Below are the code and all the weights of a small trained network. Each question names an input and a class and asks about switching units off, where a switched-off unit gives its printed mean instead of its output.

import numpy as np


def w(rows, s, z=0):
    codes = np.array(rows[::2]) - 128.0
    scale = np.full(codes.shape[1], s)
    scale[-1] = z or s
    return codes * scale


def f(y):
    return y / 2 * (1 + np.tanh(0.7978845608 * (y + 0.044715 * y**3)))


def log_softmax(a):
    a = a - a.max(-1, keepdims=True)
    return a - np.log(np.exp(a).sum(-1, keepdims=True))


def net(x, mask):
    res = np.array(x, float).reshape(1, 6) / 4 @ E
    y = f(res @ A[0][:, :-1].T + A[0][:, -1])
    res = res + np.where(mask, y, B[0][:, -1]) @ B[0][:, :-1]
    return log_softmax(res[-1] @ U[:, :-1].T + U[:, -1])


A, B = {}, {}
E = w([
[196,162,210,140,179,68,207,236,133,156,213],'x0',
[168,131,140,154,189,30,189,74,82,128,34],'x1',
[52,40,118,114,250,68,131,128,177,136,167],'x2',
[133,185,81,84,187,145,119,255,137,32,23],'x3',
[108,153,118,106,125,149,148,115,153,149,134],'x4',
[137,175,6,238,109,1,98,131,181,177,137],'x5',
],0.0084)
A[0] = w([
[71,56,123,102,194,109,90,171,167,129,141,46],'N0',
[97,148,107,104,61,172,20,193,164,83,255,107],'N1',
[168,164,138,151,154,119,218,186,96,114,221,51],'N2',
[121,175,6,182,108,71,117,173,160,132,132,84],'N3',
[187,215,147,162,76,170,91,156,101,111,92,107],'N4',
[162,178,79,80,169,116,72,226,191,79,62,2],'N5',
[126,156,117,188,140,110,102,91,98,148,198,108],'N6',
[170,193,132,168,87,179,124,124,86,138,141,49],'N7',
],0.0081,0.0052)
B[0] = w([
[152,139,108,195,254,142,109,69,137,190,172,194],'N0',
[116,210,116,98,133,60,178,105,87,89,144,246],'N1',
[46,49,23,253,42,155,91,56,79,46,133,208],'N2',
[191,116,146,140,143,213,144,190,77,46,181,254],'N3',
[160,128,143,235,183,95,98,116,183,124,151,205],'N4',
[111,28,177,18,23,82,78,102,129,182,207,224],'N5',
[105,90,207,77,72,165,165,135,143,128,128,187],'N6',
[110,86,148,185,222,113,73,139,172,160,201,167],'N7',
],0.0098,0.0089)
U = w([
[123,72,196,83,61,97,110,136,148,195,176,109],'0',
[72,114,37,154,98,169,53,98,111,78,105,104],'1',
[140,140,152,167,204,100,79,153,191,164,160,82],'2',
[158,119,210,103,159,250,168,184,84,68,147,86],'3',
[139,179,141,111,143,20,163,133,73,103,123,219],'4',
[125,124,144,120,123,118,132,148,139,119,139,255],'5',
[132,174,139,112,112,110,161,207,115,173,94,73],'6',
],0.011,0.0089)

Each question gives the input, the list of numbers given to net, and the class t.
The units are the neurons (one row each of A and B). Each row of codes is followed by its name. A weight is (code - 128) times the scale printed after its matrix; where a second scale follows, it is the last column's (A, B and U).
mask holds one flag per neuron, in row order. A switched-off neuron (its flag False) gives its mean, the last column of its row in B, instead of its output. The means were averaged over made-up inputs and are rounded, as every weight is.
A unit's drop is (log p(t) with every unit on - log p(t) with that unit switched off) / (log p(t) with every unit on - log p(t) with every unit switched off).
The circuit of an input: a set's keep is (log p(t) with only the set's units on - log p(t) with every unit switched off) / (log p(t) with every unit on - log p(t) with every unit switched off). Starting from all 8 units, units are removed one at a time, each time the one whose removal leaves the highest keep (on an exact tie, the one counted first), for as long as the keep stays at least 0.8.
units of the circuit, in order: the units of the circuit, biggest drop first
top k neurons: the k neurons with the biggest drops, biggest first
drop of u: that unit's drop, to one decimal
input [-7,0,0,-7,5,1], class 0: units of the circuit, in order => (N2)
input [0,-8,1,-2,6,-6], class 4: units of the circuit, in order => (N1; N3)
input [7,-2,-4,-6,-7,-7], class 1: top 2 neurons => (N2; N3)
input [3,8,-7,-2,-3,-7], class 4: top 4 neurons => (N3; N6; N0; N4)
input [-4,-4,6,5,-6,-2], class 2: top 3 neurons => (N0; N2; N6)
input [-4,-8,1,-3,-5,6], class 4: top 2 neurons => (N1; N2)
input [-4,-4,-3,-5,8,4], class 5: top 3 neurons => (N5; N2; N1)
input [-3,6,-8,-1,-1,-4], class 2: units of the circuit, in order => (N4; N7)
input [-3,6,-8,3,-2,7], class 2: top 2 neurons => (N4; N7)
input [-6,-7,7,1,-4,-5], class 2: top 2 neurons => (N0; N2)
input [-3,2,-4,-3,2,2], class 2: units of the circuit, in order => (N2; N5; N1)
input [3,6,6,-7,-2,3], class 0: top 4 neurons => (N6; N1; N4; N3)
input [7,-4,3,-4,3,3], class 1: top 2 neurons => (N2; N5)
input [1,7,1,5,0,7], class 3: top 2 neurons => (N3; N1)
input [5,6,-8,4,-2,4], class 2: units of the circuit, in order => (N4)
input [-7,-3,-4,4,8,-5], class 5: top 2 neurons => (N2; N3)
input [-5,-7,-7,4,3,1], class 2: top 2 neurons => (N4; N7)
input [0,5,-5,4,-5,-1], class 2: units of the circuit, in order => (N4; N1)
input [-4,-8,5,2,3,-6], class 4: units of the circuit, in order => (N1; N3)
input [-6,5,-5,8,-3,-2], class 0: units of the circuit, in order => (N5)
input [2,3,-6,-4,-2,7], class 3: units of the circuit, in order => (N3; N6)
input [2,-4,3,5,2,7], class 3: drop of N3 => 1.7
input [1,-8,-1,-2,-2,4], class 4: drop of N1 => 1.0
input [8,-8,4,3,2,-6], class 1: drop of N5 => 0.0
